Below are the code and all the weights of a small trained network. Each question names an input and a target symbol and asks about switching units off, where a switched-off unit gives its printed mean instead of its output.

import numpy as np


def w(rows, s, z=0):
    codes = np.array(rows[::2]) - 128.0
    scale = np.full(codes.shape[1], s)
    scale[-1] = z or s
    return codes * scale


def f(y):
    return np.maximum(y, 0)


def softmax(a):
    e = np.exp(a - a.max(-1, keepdims=True))
    return e / e.sum(-1, keepdims=True)


def log_softmax(a):
    a = a - a.max(-1, keepdims=True)
    return a - np.log(np.exp(a).sum(-1, keepdims=True))


def net(x, mask):
    ids = ['ΓΠΣΨαδηλμτ'.index(c) for c in x.split()]
    T = len(ids)
    res = E[ids] + P[:T]
    r = res
    for j in range(3):
        rows = slice(2 * j, 2 * j + 2)
        q, k, v = (r @ M[0][rows].T for M in (Q, K, V))
        z = softmax(np.where(np.tri(T) > 0, q @ k.T / 2**0.5, -1e9)) @ v
        o = O[0][rows]
        res = res + np.where(mask[j], z, o[:, -1]) @ o[:, :-1]
    y = f(res @ A[0][:, :-1].T + A[0][:, -1])
    res = res + np.where(mask[3:27], y, B[0][:, -1]) @ B[0][:, :-1]
    return log_softmax(res[-1] @ U[:, :-1].T + U[:, -1])


Q, K, V, O, A, B = {}, {}, {}, {}, {}, {}
E = w([
[119,177,105],'Γ',
[123,159,97],'Π',
[181,47,153],'Σ',
[195,24,153],'Ψ',
[113,164,110],'α',
[123,141,68],'δ',
[58,131,67],'η',
[11,165,107],'λ',
[13,140,135],'μ',
[8,130,184],'τ',
],0.016)
P = w([
[100,255,105],'0',
[107,180,99],'1',
[100,129,102],'2',
[98,65,84],'3',
[98,27,82],'4',
[104,2,83],'5',
],0.0063)
Q[0] = w([
[132,200,212],'H1',
[115,189,193],'H1',
[155,179,193],'H2',
[134,113,51],'H2',
[169,247,178],'H3',
[253,84,202],'H3',
],0.011)
K[0] = w([
[184,197,229],'H1',
[64,153,243],'H1',
[135,128,46],'H2',
[74,116,154],'H2',
[137,173,167],'H3',
[246,216,93],'H3',
],0.014)
V[0] = w([
[168,86,89],'H1',
[200,139,138],'H1',
[109,94,93],'H2',
[254,113,100],'H2',
[3,102,93],'H3',
[221,175,32],'H3',
],0.0091)
O[0] = w([
[117,158,213,125],'H1',
[12,117,177,81],'H1',
[188,75,67,145],'H2',
[140,149,72,51],'H2',
[161,189,90,254],'H3',
[84,2,10,107],'H3',
],0.0091,0.0082)
A[0] = w([
[113,145,96,198],'N1',
[43,152,159,172],'N2',
[132,141,81,181],'N3',
[199,141,122,54],'N4',
[170,140,98,59],'N5',
[106,181,126,72],'N6',
[145,140,115,84],'N7',
[133,64,162,172],'N8',
[154,65,147,2],'N9',
[20,68,99,170],'N10',
[90,58,170,171],'N11',
[163,107,146,67],'N12',
[5,147,141,201],'N13',
[210,183,104,98],'N14',
[192,163,104,178],'N15',
[145,97,132,85],'N16',
[135,99,135,153],'N17',
[122,99,89,123],'N18',
[121,130,147,222],'N19',
[190,81,154,103],'N20',
[114,79,48,151],'N21',
[142,92,156,138],'N22',
[106,140,126,152],'N23',
[113,88,198,100],'N24',
],0.013,0.0058)
B[0] = w([
[169,107,148,210],'N1',
[126,74,52,156],'N2',
[169,79,92,220],'N3',
[45,191,118,151],'N4',
[100,158,96,150],'N5',
[83,110,121,173],'N6',
[99,136,116,138],'N7',
[93,148,71,158],'N8',
[191,133,125,145],'N9',
[89,226,233,201],'N10',
[93,163,99,156],'N11',
[217,134,107,135],'N12',
[154,174,71,165],'N13',
[97,103,116,222],'N14',
[136,99,128,233],'N15',
[153,134,74,139],'N16',
[58,164,130,146],'N17',
[132,178,255,185],'N18',
[212,113,107,165],'N19',
[120,156,94,151],'N20',
[190,130,167,254],'N21',
[96,195,121,144],'N22',
[186,142,118,151],'N23',
[131,177,154,139],'N24',
],0.0065,0.0098)
U = w([
[147,158,93,202],'Γ',
[194,61,185,185],'Π',
[233,23,254,165],'Σ',
[61,107,20,72],'Ψ',
[112,100,131,26],'α',
[102,87,113,88],'δ',
[87,210,198,2],'η',
[157,12,35,104],'λ',
[51,57,154,151],'μ',
[41,76,148,144],'τ',
],0.0095,0.0073)

Each question gives the input, a string of symbols that net reads in full, and the target symbol t.
The units are the heads (2 rows each of Q, K, V and O) and the neurons (one row each of A and B). Each row of codes is followed by its name. A weight is (code - 128) times the scale printed after its matrix; where a second scale follows, it is the last column's (O, A, B and U).
mask holds one flag per unit, heads first, then neurons. A switched-off unit (its flag False) gives its mean, the last column of its rows in O or B, instead of its output. The means were averaged over made-up inputs and are rounded, as every weight is.
A unit's drop is (log p(t) with every unit on - log p(t) with that unit switched off) / (log p(t) with every unit on - log p(t) with every unit switched off).
The circuit of an input: a set's keep is (log p(t) with only the set's units on - log p(t) with every unit switched off) / (log p(t) with every unit on - log p(t) with every unit switched off). Starting from the 12 units with the biggest drops (on a tie, the unit counted first), units are removed one at a time, each time the one whose removal leaves the highest keep (on an exact tie, the one counted first), for as long as the keep stays at least 0.8.
circuit, biggest first: the units of the circuit, biggest drop first
unit that matters most: the unit with the biggest drop
top k neurons: the k neurons with the biggest drops, biggest first
heads that matter: for each layer, one digit per head in row order, 1 if its drop is at least 0.15 and else 0, layers parted by /
drop when u is switched off: that unit's drop, to one decimal
input τ Γ Π Σ δ μ, target Γ: heads that matter -> 001
input η η Σ, target λ: unit that matters most -> N10
input Π δ Π τ δ, target η: top 2 neurons -> [N4; N3]
input η η Π, target λ: circuit, biggest first -> [N10; H3; H1]
input τ Π α, target η: heads that matter -> 011
input Π δ τ Π, target η: heads that matter -> 001
input μ δ τ Σ, target Γ: top 2 neurons -> [N8; N11]
input δ δ Π δ α, target Σ: heads that matter -> 011
input Π Ψ η Π τ, target η: heads that matter -> 001
input Σ Π η, target λ: top 2 neurons -> [N10; N3]
input η δ η δ, target λ: heads that matter -> 001
input Ψ η η η Π τ, target Γ: heads that matter -> 000
input Π α Γ τ τ η, target η: top 2 neurons -> [N4; N3]
input Ψ α Π τ, target Γ: top 2 neurons -> [N2; N10]
input τ α τ Π, target η: top neuron -> [N4]
input Ψ λ δ τ Γ, target η: drop when N4 is switched off -> 0.3
input δ α α δ Π, target Σ: drop when N21 is switched off -> 0.3
input η Σ μ η Σ, target Γ: drop when N3 is switched off -> 0.1
